Here is a tiny trained network, its code and every weight. The questions are about switching its units off for an input and a class, where a switched-off unit gives its printed mean instead of its output.

import numpy as np


def w(rows, s, z=0):
    codes = np.array(rows[::2]) - 128.0
    scale = np.full(codes.shape[1], s)
    scale[-1] = z or s
    return codes * scale


def norm(h):
    return h / np.sqrt((h * h).mean(-1, keepdims=True) + 1e-5)


def f(y):
    return y / 2 * (1 + np.tanh(0.7978845608 * (y + 0.044715 * y**3)))


def log_softmax(a):
    a = a - a.max(-1, keepdims=True)
    return a - np.log(np.exp(a).sum(-1, keepdims=True))


def net(x, mask):
    res = np.array(x, float).reshape(1, 5) / 4 @ E
    u = 0
    for l in range(4):
        y = f(norm(res) @ A[l][:, :-1].T + A[l][:, -1])
        res = res + np.where(mask[u : u + 6], y, B[l][:, -1]) @ B[l][:, :-1]
        u += 6
    return log_softmax(norm(res)[-1] @ U[:, :-1].T + U[:, -1])


A, B = {}, {}
E = w([
[37,155,75,114,146],'x0',
[128,128,127,128,127],'x1',
[128,128,127,127,129],'x2',
[147,121,87,239,149],'x3',
[80,2,142,163,127],'x4',
],0.01)
A[0] = w([
[180,174,63,205,178,65],'0.n0',
[92,84,172,102,138,114],'0.n1',
[85,155,129,101,142,2],'0.n2',
[10,105,52,117,126,70],'0.n3',
[88,82,151,145,136,146],'0.n4',
[50,186,42,103,180,69],'0.n5',
],0.013,0.0051)
B[0] = w([
[76,116,228,179,18,235],'0.n0',
[90,82,148,81,64,177],'0.n1',
[126,133,97,67,125,134],'0.n2',
[106,166,230,110,240,253],'0.n3',
[154,20,121,127,138,191],'0.n4',
[89,60,21,146,3,252],'0.n5',
],0.008,0.0067)
A[1] = w([
[138,146,164,82,202,158],'1.n0',
[135,91,35,74,110,2],'1.n1',
[132,191,95,159,126,24],'1.n2',
[116,92,91,250,171,78],'1.n3',
[198,157,141,84,160,59],'1.n4',
[123,159,150,83,82,126],'1.n5',
],0.014,0.0032)
B[1] = w([
[1,27,97,185,148,162],'1.n0',
[202,191,160,59,138,161],'1.n1',
[82,18,133,148,54,138],'1.n2',
[143,155,41,87,194,253],'1.n3',
[72,93,166,151,252,164],'1.n4',
[164,164,77,146,205,207],'1.n5',
],0.0088,0.005)
A[2] = w([
[169,118,234,86,55,11],'2.n0',
[103,79,231,78,82,34],'2.n1',
[176,170,99,105,40,114],'2.n2',
[94,78,167,114,95,4],'2.n3',
[145,61,108,171,120,101],'2.n4',
[171,8,109,135,112,92],'2.n5',
],0.011,0.0039)
B[2] = w([
[232,130,202,119,82,196],'2.n0',
[134,89,200,66,70,214],'2.n1',
[77,142,215,91,218,211],'2.n2',
[63,166,143,111,46,154],'2.n3',
[231,254,43,71,147,200],'2.n4',
[105,215,9,85,82,252],'2.n5',
],0.0076,0.0039)
A[3] = w([
[83,82,142,148,64,101],'3.n0',
[126,153,166,202,246,149],'3.n1',
[136,102,189,97,209,100],'3.n2',
[182,133,200,207,116,1],'3.n3',
[113,134,243,100,67,39],'3.n4',
[81,104,62,58,147,176],'3.n5',
],0.011,0.006)
B[3] = w([
[96,141,49,100,78,160],'3.n0',
[139,27,165,148,210,207],'3.n1',
[58,109,2,168,164,161],'3.n2',
[218,140,250,126,109,156],'3.n3',
[210,120,66,217,181,172],'3.n4',
[206,176,199,187,144,254],'3.n5',
],0.0079,0.0075)
U = w([
[116,80,109,177,251,253],'0',
[189,99,138,60,28,152],'1',
[117,244,174,82,141,120],'2',
[19,61,184,73,129,45],'3',
[199,143,220,223,114,111],'4',
[217,147,7,171,125,67],'5',
[51,163,75,211,46,119],'6',
],0.025,0.0035)

Each question gives the input, the list of numbers given to net, and the class t.
The units are the neurons (one row each of A and B). Each row of codes is followed by its name. A weight is (code - 128) times the scale printed after its matrix; where a second scale follows, it is the last column's (A, B and U).
mask holds one flag per neuron, layer by layer. A switched-off neuron (its flag False) gives its mean, the last column of its row in B, instead of its output. The means were averaged over made-up inputs and are rounded, as every weight is.
A unit's drop is (log p(t) with every unit on - log p(t) with that unit switched off) / (log p(t) with every unit on - log p(t) with every unit switched off).
The circuit of an input: a set's keep is (log p(t) with only the set's units on - log p(t) with every unit switched off) / (log p(t) with every unit on - log p(t) with every unit switched off). Starting from the 12 units with the biggest drops (on a tie, the unit counted first), units are removed one at a time, each time the one whose removal leaves the highest keep (on an exact tie, the one counted first), for as long as the keep stays at least 0.8.
circuit, biggest first: the units of the circuit, biggest drop first
most important unit: the unit with the biggest drop
k most important neurons: the k neurons with the biggest drops, biggest first
k most important neurons of layer l: the k neurons of layer l with the biggest drops, biggest first
drop when u is switched off: that unit's drop, to one decimal
input [0,7,4,4,1], class 5: circuit, biggest first : (2.n4)
input [-1,-7,8,-6,-1], class 0: 2 most important neurons : (0.n5, 1.n5)
input [-6,6,8,0,3], class 1: 2 most important neurons of layer 1 : (1.n5, 1.n3)
input [0,-1,-5,7,-2], class 4: 4 most important neurons : (0.n0, 0.n5, 2.n5, 3.n3)
input [-2,1,0,1,-7], class 4: 2 most important neurons of layer 1 : (1.n3, 1.n2)
input [-7,-2,3,-8,0], class 0: 2 most important neurons of layer 1 : (1.n4, 1.n5)
input [-8,-4,-4,1,3], class 5: 2 most important neurons : (0.n0, 2.n5)
input [1,-3,-3,8,-7], class 6: 2 most important neurons : (0.n3, 0.n0)
input [0,-7,3,1,0], class 4: 2 most important neurons : (0.n0, 0.n5)
input [-1,2,6,-1,0], class 0: 3 most important neurons : (1.n5, 0.n4, 0.n0)
input [0,-4,-2,4,6], class 5: 2 most important neurons : (2.n5, 0.n4)
input [-6,-7,-8,0,-7], class 0: 2 most important neurons : (1.n4, 0.n5)
input [5,8,-2,1,-8], class 6: 3 most important neurons of layer 0 : (0.n0, 0.n5, 0.n4)
input [-7,-2,8,-7,-2], class 0: most important unit : 0.n0
input [0,3,-1,3,-6], class 4: 3 most important neurons : (0.n0, 2.n5, 2.n2)
input [-7,-5,6,-1,-1], class 0: 2 most important neurons : (1.n4, 0.n5)
input [-8,-8,-2,-8,0], class 0: 2 most important neurons of layer 3 : (3.n4, 3.n2)
input [-1,0,-3,-2,3], class 1: drop when 0.n0 is switched off : 0.0
input [-2,-1,-2,1,-7], class 4: drop when 1.n2 is switched off : 0.1
input [4,8,-4,8,-6], class 6: circuit, biggest first : (0.n0)
input [-4,-1,3,-1,7], class 1: drop when 0.n1 is switched off : 0.2
input [1,8,8,2,-3], class 6: drop when 0.n0 is switched off : 0.3
input [0,5,4,6,-7], class 4: 2 most important neurons : (0.n0, 2.n5)
